Below is a small trained network, with its code and all its weights. Each question gives an input and a target symbol and asks what happens when units are switched off, that is, made to give their printed mean instead of their output.

import numpy as np


def w(rows, s, z=0):
    codes = np.array(rows[::2]) - 128.0
    scale = np.full(codes.shape[1], s)
    scale[-1] = z or s
    return codes * scale


def f(y):
    return y / 2 * (1 + np.tanh(0.7978845608 * (y + 0.044715 * y**3)))


def softmax(a):
    e = np.exp(a - a.max(-1, keepdims=True))
    return e / e.sum(-1, keepdims=True)


def log_softmax(a):
    a = a - a.max(-1, keepdims=True)
    return a - np.log(np.exp(a).sum(-1, keepdims=True))


def net(x, mask):
    ids = ['ΓΞΠΣαβζηθψ'.index(c) for c in x.split()]
    T = len(ids)
    res = E[ids] + P[:T]
    r = res
    for j in range(3):
        rows = slice(3 * j, 3 * j + 3)
        q, k, v = (r @ M[0][rows].T for M in (Q, K, V))
        z = softmax(np.where(np.tri(T) > 0, q @ k.T / 3**0.5, -1e9)) @ v
        o = O[0][rows]
        res = res + np.where(mask[j], z, o[:, -1]) @ o[:, :-1]
    y = f(res @ A[0][:, :-1].T + A[0][:, -1])
    res = res + np.where(mask[3:7], y, B[0][:, -1]) @ B[0][:, :-1]
    return log_softmax(res[-1] @ U[:, :-1].T + U[:, -1])


Q, K, V, O, A, B = {}, {}, {}, {}, {}, {}
E = w([
[138,44,114,173,165],'Γ',
[93,31,77,110,127],'Ξ',
[134,87,139,114,159],'Π',
[102,110,133,76,114],'Σ',
[85,13,138,175,106],'α',
[104,120,184,173,60],'β',
[46,88,157,130,6],'ζ',
[78,3,175,46,210],'η',
[28,26,186,84,83],'θ',
[111,116,252,157,148],'ψ',
],0.011)
P = w([
[98,235,71,138,196],'0',
[172,143,81,121,114],'1',
[105,88,99,148,104],'2',
[190,123,110,125,100],'3',
[67,154,155,152,145],'4',
[217,73,127,110,61],'5',
[83,140,183,150,128],'6',
[251,23,155,104,27],'7',
[79,133,207,150,135],'8',
],0.014)
Q[0] = w([
[219,82,136,80,73],'head 1',
[61,153,103,131,139],'head 1',
[149,87,115,110,113],'head 1',
[242,89,138,110,72],'head 2',
[70,63,154,98,150],'head 2',
[106,114,122,212,166],'head 2',
[253,192,75,68,92],'head 3',
[242,77,149,85,49],'head 3',
[203,99,140,52,152],'head 3',
],0.022)
K[0] = w([
[83,195,60,152,176],'head 1',
[181,124,205,128,110],'head 1',
[101,175,112,125,129],'head 1',
[106,198,35,115,182],'head 2',
[119,152,219,156,120],'head 2',
[95,134,178,71,67],'head 2',
[156,128,1,143,140],'head 3',
[87,244,59,87,170],'head 3',
[111,163,105,188,106],'head 3',
],0.022)
V[0] = w([
[252,122,54,100,92],'head 1',
[88,111,86,82,86],'head 1',
[96,84,134,101,110],'head 1',
[75,91,96,93,125],'head 2',
[124,215,104,71,36],'head 2',
[138,107,236,193,117],'head 2',
[48,145,95,144,11],'head 3',
[117,82,53,69,191],'head 3',
[178,133,63,254,143],'head 3',
],0.023)
O[0] = w([
[226,84,144,30,105,35],'head 1',
[122,114,109,95,171,159],'head 1',
[105,80,135,117,215,163],'head 1',
[119,120,116,88,201,235],'head 2',
[77,138,109,24,72,2],'head 2',
[60,138,114,249,102,141],'head 2',
[59,114,135,92,229,157],'head 3',
[174,3,85,118,106,229],'head 3',
[192,135,232,150,172,42],'head 3',
],0.018,0.0076)
A[0] = w([
[172,163,164,232,141,41],'neuron 1',
[230,106,184,117,96,31],'neuron 2',
[84,115,173,239,167,97],'neuron 3',
[56,111,253,118,192,255],'neuron 4',
],0.008,0.0066)
B[0] = w([
[71,41,158,108,185,214],'neuron 1',
[99,249,84,156,214,201],'neuron 2',
[196,154,81,125,108,252],'neuron 3',
[142,145,194,111,42,245],'neuron 4',
],0.011,0.028)
U = w([
[117,123,159,187,194,2],'Γ',
[167,116,144,100,172,44],'Ξ',
[172,184,109,145,105,184],'Π',
[184,123,127,61,69,134],'Σ',
[168,44,244,146,138,230],'α',
[149,156,171,144,17,217],'β',
[104,120,206,92,98,95],'ζ',
[172,64,100,158,54,131],'η',
[47,100,128,160,173,129],'θ',
[91,151,147,254,94,90],'ψ',
],0.0043,0.0065)

Each question gives the input, a string of symbols that net reads in full, and the target symbol t.
The units are the heads (3 rows each of Q, K, V and O) and the neurons (one row each of A and B). Each row of codes is followed by its name. A weight is (code - 128) times the scale printed after its matrix; where a second scale follows, it is the last column's (O, A, B and U).
mask holds one flag per unit, heads first, then neurons. A switched-off unit (its flag False) gives its mean, the last column of its rows in O or B, instead of its output. The means were averaged over made-up inputs and are rounded, as every weight is.
A unit's drop is (log p(t) with every unit on - log p(t) with that unit switched off) / (log p(t) with every unit on - log p(t) with every unit switched off).
The circuit of an input: a set's keep is (log p(t) with only the set's units on - log p(t) with every unit switched off) / (log p(t) with every unit on - log p(t) with every unit switched off). Starting from all 7 units, units are removed one at a time, each time the one whose removal leaves the highest keep (on an exact tie, the one counted first), for as long as the keep stays at least 0.8.
circuit, biggest first: the units of the circuit, biggest drop first
top k neurons: the k neurons with the biggest drops, biggest first
heads that matter: for each layer, one digit per head in row order, 1 if its drop is at least 0.15 and else 0, layers parted by /
input Π ψ Σ α θ θ, target Π: circuit, biggest first	(neuron 2; head 2; head 3; head 1)
input Σ Ξ θ β Γ α θ α, target Σ: heads that matter	010
input β ψ α α η Ξ, target β: heads that matter	111
input Ξ η α β θ Π, target Ξ: heads that matter	011
input ψ α θ, target ψ: circuit, biggest first	(head 1)
input Γ α β Π α β α, target β: heads that matter	111
input θ α Π θ ψ, target ψ: heads that matter	011
input θ α α Ξ α α Π Σ, target θ: circuit, biggest first	(head 1; head 3)
input α α Σ α Γ β α Γ, target α: heads that matter	101
input η Γ η η Ξ, target η: heads that matter	001
input α Π θ β η α α α Σ, target α: circuit, biggest first	(head 1; head 2)
input θ Σ θ α β θ η Π β, target η: circuit, biggest first	(head 1; head 2; head 3)
input ψ β η ζ Ξ β, target ψ: heads that matter	100
input α β ψ Γ, target α: heads that matter	001
input η α Π α, target η: heads that matter	101
input η Π η θ β, target θ: heads that matter	101
input η α ψ α α, target ψ: circuit, biggest first	(head 2)
input ζ Γ Π α η Π α α, target ζ: circuit, biggest first	(head 2; head 3; neuron 4)
input Π θ β η β α α Π ζ, target ζ: top 2 neurons	(neuron 4; neuron 3)
input Ξ α Γ η η Π α β ζ, target ζ: circuit, biggest first	(head 3; neuron 4)
input Π Π α Γ ψ, target ψ: top 2 neurons	(neuron 3; neuron 1)
